Each row, then roughly how far along a hidden order it lies, from 0 to 30
In the rows, zero is written as 128.
[139 135 116 213 124  94 173 111  91 127  56 156  36 141 166 132  96  50
  74  73 145 126 146  88  99 140 136  28 148 181 142 145 128  81 102 120
 152 106 180 139 129 121 104 151  95 255 160 128 168 110  63 118 157 122
 107 144 117] => 18
[126  49 136 130 167 112 113 125 117 139 112 111  57  90 119 129 170 100
 137 120 128 114 139 116 137 149 102 136 161 128 134 100 124 141 142 149
 144 133 128 130 102 140  96  84 107 137 152 175 100 156 112 118 121 109
 129 122 135] => 3
[138 218 114 137  84 130 162 132 132 116 120 153 182 180 143 125  85 134
 109 136 130 155 117 127 113 105 162 109  99 136 124 157 133  97 108 109
 112 119 137 126 155 115 156 185 138 154 106  71 170  93 136 137 139 146
 118 138 117] => 30
[129 200 119 117  90 141 142 135 138 118 134 150 213 165 132 129  96 161
 117 146 129 146 114 135 123 106 164 113  97 124 121 147 131 114 114 113
 124 119 129 126 154 118 146 174 149 106 109  70 164  98 158 134 135 149
 127 137 123] => 27
[139  57 129 189 150 102 146 114 109 136  92 124   8  94 145 125 145  48
 111 100 132 129 145 101 110 143 114  83 164 156 142 136 125 118 124 130
 140 125 151 135 103 128 109 105  85 255 154 166 114 143  71 115 139 106
 110 127 121] => 9
[125 189 126  85 101 150 121 141 154 122 155 144 218 153 108 126  94 190
 145 162 122 133 108 129 132 109 149 162  96 103 116 137 131 142 128 121
 115 134 104 122 150 120 153 141 161   2  98  86 134 120 173 142 121 146
 135 123 128] => 22
[118  57 143 106 172 127  89 129 137 132 151  97  92  80 112 128 193 135
 147 143 119 118 131 136 146 147  97 174 146 109 129  75 123 168 152 144
 127 141 106 128  98 140 113  71 113  70 137 181  81 188 125 124 109 109
 136 113 139] => 1
[123  60 143 129 169 120 102 122 122 139 138  99  62  78 117 128 177  94
 146 126 125 120 137 130 141 150 104 146 162 130 134 105 124 154 147 143
 138 137 122 129  99 138 106  75 101 128 160 198  75 163 104 116 119 105
 132 117 135] => 1
[123 179 132  59 105 150 111 141 165 121 169 125 230 166 103 123 129 205
 161 168 118 141 104 159 145 111 141 191  94  89 112 132 131 155 138 125
 101 139  92 117 155 126 161 135 166  16  98  88 130 122 190 142 109 144
 141 122 130] => 20
[119 159 135  48 112 163  92 146 167 123 187 116 226 128  90 125 144 217
 176 183 113 139 103 169 154 116 135 222 104  80 110 128 130 170 148 129
 105 145  79 117 139 130 159 113 168   1  84 101  97 132 187 141 103 146
 145 113 136] => 17
[148 218 116 137  90 130 157 129 147 114 114 154 159 163 135 118  92 127
 119 128 123 170 112 127 110 107 160 109  94 140 124 161 133 115 111 108
 103 125 118 127 156 111 169 177 141 148  96  81 167  96 141 144 129 148
 109 125 113] => 30
[150 175 115 182 119 116 171 116 115 121  73 155  79 136 157 124  93  62
  92 100 133 147 135 107 101 118 138  54 126 169 135 156 129  90 104 112
 123 116 157 142 142 117 137 178 109 251 130 106 169 103  98 128 152 133
 104 133 113] => 24
[121  41 144 100 156 123  96 127 126 142 132  93  54  80 114 127 175  96
 151 132 124 101 138 128 142 154  93 153 157 120 136 108 123 153 145 146
 139 141 122 130  94 138 104  73 101 113 143 191  79 170 110 119 115 108
 132 115 135] => 0
[149 207 114 144  89 135 161 126 138 113 105 150 155 163 146 119  87 113
 113 133 126 168 117 130 108 110 160  93  97 153 122 173 132 113 104 109
 105 122 132 129 154 106 170 187 140 122 106  77 169  90 129 141 142 145
 104 129 111] => 30
[148 222 116 148  88 140 153 129 148 113 112 153 173 172 138 120  94 132
 119 137 124 166 115 128 110 103 161 107  99 138 119 167 133 111 109 111
  97 126 114 125 155 116 165 180 138 151  99  72 161  92 141 141 136 147
 114 126 114] => 30
[130 197 127  95 104 150 120 136 157 121 148 137 198 141 115 124 114 181
 145 161 120 146 112 149 135 109 146 157  98 112 117 149 132 144 128 119
 102 134 104 121 138 121 160 145 155  61  99  93 135 110 167 143 120 144
 127 124 129] => 23
[152 105 120 213 149  96 161 108 103 131  59 138   1  97 164 123 131  12
  91  82 132 138 147  86  97 140 122  40 156 165 150 149 127 102 113 124
 135 122 166 138 113 124 107 132  80 255 150 155 144 124  53 118 149 111
  95 127 115] => 13
[152 156 114 203 123 104 177 112 105 123  72 149  39 127 162 122 100  46
  98  97 132 151 139  96  92 128 137  45 139 176 139 162 130  98 102 116
 124 116 159 135 132 118 131 175  93 255 141 116 167 104  65 122 148 130
  96 129 111] => 21
[126 171 133  51 108 161 103 146 169 122 182 120 235 135  94 122 143 207
 169 182 113 144 102 165 146 110 140 206  99  86 112 132 130 161 140 127
  95 144  84 117 144 125 162 124 160   1  93  95 107 128 191 143 104 144
 141 115 129] => 19
[147 202 115 122  91 137 157 129 147 115 115 149 173 165 132 119  91 137
 133 144 123 166 112 129 109 100 159 111  97 133 121 165 132 117 109 111
  96 126 123 125 154 116 167 189 140 138 103  65 164  93 147 140 144 151
 115 125 113] => 29
[146 200 122 111  95 150 136 133 161 116 129 146 191 142 128 117  67 145
 140 155 116 163 110 142 118 107 152 131 100 111 119 154 131 133 123 112
  92 135 104 125 147 120 176 178 142  98  95  76 145 102 150 144 125 143
 117 115 119] => 26
[135  63 139 147 165 114 116 121 125 137 118 108  12  81 119 125 162  78
 151 112 122 119 138 122 130 147  98 130 159 131 138 122 125 144 140 137
 133 137 127 133  96 137 114  83  97 141 140 187  93 154  95 122 121 108
 117 111 128] => 3
[143 118 119 217 136  99 176 108 100 130  64 145   1 124 167 126 117  26
  81  72 141 128 150  89 101 141 128  40 156 182 144 144 126  85  90 121
 143 113 173 139 120 124  99 150  86 255 159 148 160 118  57 116 154 117
 107 136 115] => 16
[134  66 126 190 152  99 153 113  92 134  93 132  29 110 156 131 139  38
  99  82 137 115 151  96 114 142 115  67 160 166 146 128 126 101 120 133
 145 117 170 136 111 133  95 123  90 255 163 166 136 136  72 114 143 109
 114 134 124] => 10
[125  52 142 138 172 114 109 124 117 141 129 105  51  78 118 127 175  87
 148 127 122 122 136 124 137 153 108 138 160 128 135 113 123 160 143 143
 130 139 119 131  94 138 108  78  87 130 144 178  84 162  99 117 116 106
 127 114 133] => 1
[143 223 115 123  86 140 149 132 143 116 124 152 185 161 133 122  84 147
 119 148 126 154 114 138 116 105 160 121  98 136 120 155 132 114 125 110
 105 122 123 127 157 118 162 176 154 121 105  78 168  98 148 140 134 147
 123 130 117] => 29
[128 190 128  79 113 154 114 140 156 121 161 127 217 144 103 123 123 190
 164 165 116 152 108 154 143 112 144 177  99 101 116 140 132 148 133 123
 103 138  91 120 142 125 165 123 161  20  94  87 123 125 181 140 118 143
 135 116 127] => 21
[119  77 147  87 163 139  85 134 150 135 166  97 124  90  93 125 177 159
 173 150 116 116 123 149 156 138 101 184 143  99 125 107 126 175 151 141
 124 148  98 124 108 137 124  77 127  30 125 169  77 162 141 129 102 110
 141 108 140] => 4
[151 181 113 160  96 118 159 116 121 123  91 157  88 147 158 122  84 121
 102 115 129 156 130 107 104 116 154  72 117 152 130 165 131  96 102 111
 119 115 149 133 143 117 154 180 120 216 119  83 174  92 105 128 148 137
 104 130 111] => 27
[126  85 142  81 145 151  82 135 160 133 172 102 157  87  84 120 180 164
 181 175 111 132 117 156 155 134 111 213 131  91 124 111 126 182 152 140
 101 149  84 121 114 140 150  82 137   5 108 163  74 156 155 134  97 121
 136 103 134] => 6
[138  98 134 166 162 107 132 116 118 135 103 117  32  88 138 125 151  69
 131 107 127 124 140 117 119 142 106  99 153 150 140 131 125 129 128 134
 131 131 139 134 105 134 116 113  90 204 149 171 108 142  79 119 129 109
 111 120 123] => 7
[135 188 123  96 101 149 123 136 148 120 153 138 191 150 118 122 113 166
 132 152 120 155 110 146 138 106 150 157  99 114 118 147 132 140 128 113
  99 136  99 125 147 122 156 155 152  74  97  85 136 109 163 142 123 142
 127 120 126] => 24
[130 187 122  94  95 146 123 137 144 119 139 148 201 164 124 127 104 168
 136 149 127 141 116 133 127 110 149 147 100 118 119 137 132 126 123 124
 113 127 108 124 152 121 157 146 156  73 107  77 156 104 166 138 123 145
 128 130 124] => 25
[163 216 115 163  96 127 170 120 137 114  87 154 102 148 147 117 100  93
 113 131 123 173 119 113 100 105 154  85 106 146 128 178 133 104 104 108
  95 125 133 130 145 114 157 180 119 214 101  78 168  93  77 140 139 140
 100 123 109] => 28
[153 217 112 144  82 135 162 127 142 114 103 156 137 155 135 119  72 121
 118 132 125 167 114 124 107 103 161 102  96 141 123 163 134 112 109 108
 100 125 128 125 158 115 170 205 136 163 104  68 167  93 132 143 138 148
 111 127 111] => 30
[116  48 143 119 167 119  97 128 127 140 145  98  57  81 114 130 171 119
 149 122 125 106 140 131 145 151  93 149 161 117 132  95 123 157 153 147
 145 137 123 130 100 140  95  70 111  85 148 192  79 165 116 114 111 105
 141 120 140] => 0
[152 218 120 127  93 141 145 128 163 114 121 148 167 141 125 113 125 133
 130 154 114 178 109 137 115 106 153 133  95 129 120 165 132 135 115 111
  82 132  97 125 153 117 182 167 141 109  85  72 145 102 138 146 130 139
 111 114 113] => 27
[134  74 133 164 157 110 126 118 116 139 103 118  15  95 127 127 161  78
 129 116 127 122 143 112 134 149 109 104 152 148 140 123 125 118 129 134
 135 130 141 133  99 132 109 107  90 209 147 184 106 145  84 119 127  98
 115 123 127] => 6
[129  77 136 146 159 112 127 119 107 138 117 113  19  92 146 130 158  79
 128 111 127 114 144 116 133 146 115 117 159 144 136 113 124 128 137 138
 143 129 141 132 102 135  98  95  98 176 150 180 102 145 102 118 131 113
  99 124 131] => 5
[127  68 137 145 170 111 117 119 116 136 119 112  49  89 127 126 166  77
 133 116 125 115 139 119 123 148 107 106 166 133 136 115 123 134 137 138
 132 129 137 131 105 134 112 120  99 174 147 177 102 150  99 119 130 110
 122 120 130] => 5
[149 207 111 152  84 132 171 126 132 117 103 155 146 165 145 121  83 106
 106 125 126 167 120 120 102 105 157  81 103 152 126 168 133 104 106 106
 106 120 135 128 153 114 158 185 141 178 111  75 170  90 123 140 139 150
 109 130 112] => 29
[128  59 141 130 168 113 113 122 122 138 123 100  43  79 119 125 181  98
 142 127 123 116 135 120 141 150  97 121 167 119 138 113 124 142 143 139
 129 138 125 131 100 137  98  80 103 139 144 179  90 157  93 119 119 108
 127 113 133] => 2
[116 145 137  43 122 163  77 146 168 124 184 113 236 126  89 125 152 218
 181 182 111 130 101 166 151 118 128 220 103  79 110 118 129 167 148 131
 101 148  68 116 135 134 159 104 167   1  89 116  95 138 195 143  97 138
 150 114 134] => 15
[118  51 144 113 172 126  97 127 128 138 145 101  67  72 105 126 183 119
 159 136 121 109 131 134 143 148  96 161 156 113 133 105 123 159 152 144
 133 142 112 126 100 138 111  62 112  83 142 185  75 162 114 120 111 104
 134 113 137] => 0
[145  87 130 179 163 107 149 110 118 133  87 121  21  83 131 119 155  52
 123 109 123 137 141 104 114 140 111  98 156 162 141 137 125 130 125 132
 122 131 132 135  99 127 118  99  81 229 138 170 109 145  64 122 136 105
 105 114 120] => 8
[143 224 118 118  86 140 152 130 145 114 111 149 194 160 130 121  92 144
 126 142 123 159 114 131 116  98 155 120  98 131 120 161 133 118 112 116
 104 127 114 125 150 117 163 174 141 119 106  73 162  98 147 139 133 149
 118 126 116] => 28
[149 208 119 118  95 144 143 131 157 114 126 139 164 139 111 113 112 115
 141 156 113 174 108 138 117 106 153 133  98 131 121 162 133 137 118 109
  87 136 106 123 147 118 186 163 139 128  88  78 143 103 147 146 127 147
 114 114 113] => 26
[133  74 148 135 162 114 116 123 129 137 122 106  20  68 113 121 176  68
 149 128 117 119 137 124 134 149  99 146 153 130 135 122 123 155 150 141
 125 142 114 131  96 137 114  73  96 137 143 200  88 161  96 125 116 103
 120 108 127] => 2
[120 136 139  45 125 153  83 144 174 128 182 109 226 115  76 122 166 213
 185 184 109 134 105 167 153 125 118 213 102  78 111 117 128 182 153 135
 100 152  70 117 134 134 162 106 156   1  92 115  86 149 178 141 100 132
 146 108 136] => 12
[145 212 118 117  95 142 147 131 149 114 158 142 173 154 127 120 120 143
 128 146 120 161 111 134 118 107 151 142  96 127 120 160 133 127 114 111
  96 131 111 124 149 118 163 168 144 103 101  76 152  95 153 143 130 143
 117 125 117] => 27
[122  72 144  96 166 129  91 131 140 137 153 100  80  75  97 124 190 135
 171 149 116 120 126 144 146 144  98 177 142 108 126 106 123 173 152 146
 116 147  98 126 105 140 123  70 120  50 127 184  78 160 133 128 104 113
 133 107 137] => 2
[133  50 142 128 176 120 104 120 133 137 133 102  31  62 110 121 187  97
 157 136 115 128 139 127 133 148  95 152 162 121 134 119 123 161 151 142
 118 145 112 129  93 137 116  68  93 125 140 200  75 161 105 122 111 104
 122 108 131] => 0
[125  64 136 146 159 113 118 122 115 141 119 111  41  89 128 129 162  89
 138 114 126 122 141 116 138 148 104 125 155 137 138 111 123 139 137 141
 141 133 141 132 102 135 109  90 110 105 152 179 105 155  94 118 131 104
 124 123 132] => 4
[116 113 140  30 137 155  81 140 163 129 176 103 207 108  88 125 165 194
 170 174 113 123 112 164 153 127 108 218 116  74 115 109 126 173 156 140
 106 147  89 120 116 136 148  84 151   1 109 139  78 144 185 136  97 132
 148 113 138] => 9
[159 131 125 207 150  95 163 109 106 130  67 128   1  91 151 119 139  12
 100  91 127 142 145  91 100 146 118  53 160 174 147 142 127 110 114 119
 126 125 163 137 113 123 120 123  71 255 141 165 133 126  52 119 142 106
 103 120 112] => 11
[138 208 118 117  84 141 143 131 148 117 124 153 195 161 132 123  97 151
 123 146 128 154 115 132 118 109 156 111  98 126 121 157 132 119 113 116
 106 125 124 125 153 115 163 181 146  95 103  68 157  97 150 140 135 144
 120 130 121] => 28
[123  40 142 135 177 122 102 126 128 139 141  98  60  76 109 127 183 106
 153 134 121 113 136 133 140 151  95 142 161 120 134 105 123 155 147 141
 136 140 117 129 102 142 108  68  94 127 140 195  81 163 111 121 111 107
 134 113 136] => 0
